Below is a small trained network, with its code and all its weights. Each question gives an input and a target symbol and asks what happens when units are switched off, that is, made to give their printed mean instead of their output.

import numpy as np


def w(rows, s, z=0):
    codes = np.array(rows[::2]) - 128.0
    scale = np.full(codes.shape[1], s)
    scale[-1] = z or s
    return codes * scale


def f(y):
    return np.maximum(y, 0)


def softmax(a):
    e = np.exp(a - a.max(-1, keepdims=True))
    return e / e.sum(-1, keepdims=True)


def log_softmax(a):
    a = a - a.max(-1, keepdims=True)
    return a - np.log(np.exp(a).sum(-1, keepdims=True))


def net(x, mask):
    ids = ['ΞΠαβγδεηθλμτψω'.index(c) for c in x.split()]
    T = len(ids)
    res = E[ids] + P[:T]
    r = res
    for j in range(2):
        rows = slice(3 * j, 3 * j + 3)
        q, k, v = (r @ M[0][rows].T for M in (Q, K, V))
        z = softmax(np.where(np.tri(T) > 0, q @ k.T / 3**0.5, -1e9)) @ v
        o = O[0][rows]
        res = res + np.where(mask[j], z, o[:, -1]) @ o[:, :-1]
    y = f(res @ A[0][:, :-1].T + A[0][:, -1])
    res = res + np.where(mask[2:18], y, B[0][:, -1]) @ B[0][:, :-1]
    return log_softmax(res[-1] @ U[:, :-1].T + U[:, -1])


Q, K, V, O, A, B = {}, {}, {}, {}, {}, {}
E = w([
[150,138,85,155],'Ξ',
[98,129,101,65],'Π',
[107,52,85,101],'α',
[135,157,143,189],'β',
[101,165,144,68],'γ',
[121,164,195,169],'δ',
[145,106,102,178],'ε',
[115,104,95,87],'η',
[3,116,115,26],'θ',
[12,144,86,167],'λ',
[88,68,190,130],'μ',
[154,133,70,113],'τ',
[79,192,66,170],'ψ',
[147,64,140,147],'ω',
],0.022)
P = w([
[89,18,135,98],'0',
[40,129,30,195],'1',
[139,57,251,105],'2',
[33,132,35,198],'3',
[142,52,249,108],'4',
[33,132,40,202],'5',
[150,65,254,112],'6',
[37,131,42,202],'7',
[150,59,253,108],'8',
[26,128,43,205],'9',
[149,62,253,108],'10',
],0.0075)
Q[0] = w([
[84,154,67,138],'h1',
[141,168,178,82],'h1',
[166,79,187,73],'h1',
[169,118,145,109],'h2',
[63,154,254,123],'h2',
[134,154,137,195],'h2',
],0.0068)
K[0] = w([
[105,175,119,126],'h1',
[28,72,71,81],'h1',
[175,60,225,137],'h1',
[2,119,62,65],'h2',
[47,216,156,142],'h2',
[94,164,125,117],'h2',
],0.0082)
V[0] = w([
[23,194,41,140],'h1',
[32,111,159,227],'h1',
[157,200,77,3],'h1',
[215,218,131,119],'h2',
[143,91,53,129],'h2',
[166,53,133,71],'h2',
],0.0061)
O[0] = w([
[11,91,103,170,208],'h1',
[2,167,114,125,244],'h1',
[55,201,119,58,44],'h1',
[118,137,13,125,3],'h2',
[51,82,100,145,141],'h2',
[181,111,37,107,125],'h2',
],0.0051,0.0052)
A[0] = w([
[124,103,59,112,184],'n1',
[116,137,159,115,135],'n2',
[91,121,170,124,58],'n3',
[160,172,116,196,122],'n4',
[84,129,121,86,254],'n5',
[108,117,98,208,79],'n6',
[91,200,68,102,89],'n7',
[108,88,140,101,34],'n8',
[117,190,149,152,145],'n9',
[221,115,144,105,139],'n10',
[90,107,159,106,126],'n11',
[69,249,101,151,31],'n12',
[75,103,42,113,12],'n13',
[130,94,147,62,96],'n14',
[117,60,133,143,128],'n15',
[136,91,182,103,168],'n16',
],0.019,0.0068)
B[0] = w([
[151,122,215,223,201],'n1',
[165,1,131,197,164],'n2',
[168,83,87,70,191],'n3',
[183,113,76,102,159],'n4',
[119,118,236,136,253],'n5',
[75,90,71,103,231],'n6',
[98,221,118,100,196],'n7',
[216,131,106,131,167],'n8',
[129,129,116,86,174],'n9',
[173,67,179,111,161],'n10',
[141,201,128,101,217],'n11',
[210,109,120,95,228],'n12',
[184,151,117,158,240],'n13',
[156,108,56,194,178],'n14',
[72,128,130,72,226],'n15',
[91,199,39,113,214],'n16',
],0.0093,0.013)
U = w([
[69,151,227,199,152],'Ξ',
[245,174,192,146,2],'Π',
[189,144,67,246,66],'α',
[87,117,74,217,59],'β',
[116,197,202,154,196],'γ',
[209,190,95,147,135],'δ',
[28,80,172,146,165],'ε',
[193,164,130,220,221],'η',
[143,164,213,41,121],'θ',
[44,129,177,22,96],'λ',
[152,111,53,79,22],'μ',
[152,42,254,164,215],'τ',
[91,213,113,60,186],'ψ',
[229,30,178,62,145],'ω',
],0.0099,0.0061)

Each question gives the input, a string of symbols that net reads in full, and the target symbol t.
The units are the heads (3 rows each of Q, K, V and O) and the neurons (one row each of A and B). Each row of codes is followed by its name. A weight is (code - 128) times the scale printed after its matrix; where a second scale follows, it is the last column's (O, A, B and U).
mask holds one flag per unit, heads first, then neurons. A switched-off unit (its flag False) gives its mean, the last column of its rows in O or B, instead of its output. The means were averaged over made-up inputs and are rounded, as every weight is.
A unit's drop is (log p(t) with every unit on - log p(t) with that unit switched off) / (log p(t) with every unit on - log p(t) with every unit switched off).
The circuit of an input: a set's keep is (log p(t) with only the set's units on - log p(t) with every unit switched off) / (log p(t) with every unit on - log p(t) with every unit switched off). Starting from the 12 units with the biggest drops (on a tie, the unit counted first), units are removed one at a time, each time the one whose removal leaves the highest keep (on an exact tie, the one counted first), for as long as the keep stays at least 0.8.
units of the circuit, in order: the units of the circuit, biggest drop first
unit that matters most: the unit with the biggest drop
top k neurons: the k neurons with the biggest drops, biggest first
drop of u: that unit's drop, to one decimal
input β α τ η ε ψ ε τ, target η: unit that matters most => n13
input θ η η β η λ Π β, target μ: units of the circuit, in order => (n6 n4 n1)
input ε η δ Π ω ω θ τ Ξ ε, target β: units of the circuit, in order => (n6 n12)
input ω δ β, target ω: top 2 neurons => (n4 n7)
input Π Ξ α θ ω ε δ α, target τ: units of the circuit, in order => (n1 n16)
input ψ δ α β δ ψ, target δ: top 4 neurons => (n12 n13 n7 n15)
input δ τ μ γ τ ω β γ τ, target τ: top 2 neurons => (n12 n10)
input β ω ω τ Π ε ε θ λ, target λ: top 3 neurons => (n1 n6 n14)
input ω β ω μ, target λ: units of the circuit, in order => (n15 n1)
input ω Π Ξ θ Π λ, target ψ: top 4 neurons => (n7 n6 n13 n2)
input η Π η η θ μ Ξ τ, target η: top 4 neurons => (n1 n13 n15 n16)
input ω η β β λ, target λ: top 2 neurons => (n1 n6)
input β γ ω α ω ω δ ω θ, target ω: top 2 neurons => (n2 n5)
input γ ω ε α Ξ μ Π λ δ λ, target ψ: units of the circuit, in order => (n7)
input ω ψ μ β Ξ ε δ θ ω θ, target Π: top 2 neurons => (n13 n12)
input τ Π θ θ, target Π: drop of n8 => 0.1
input η η τ, target τ: drop of n3 => 0.1
input Ξ δ Ξ η, target Ξ: drop of n1 => 0.2
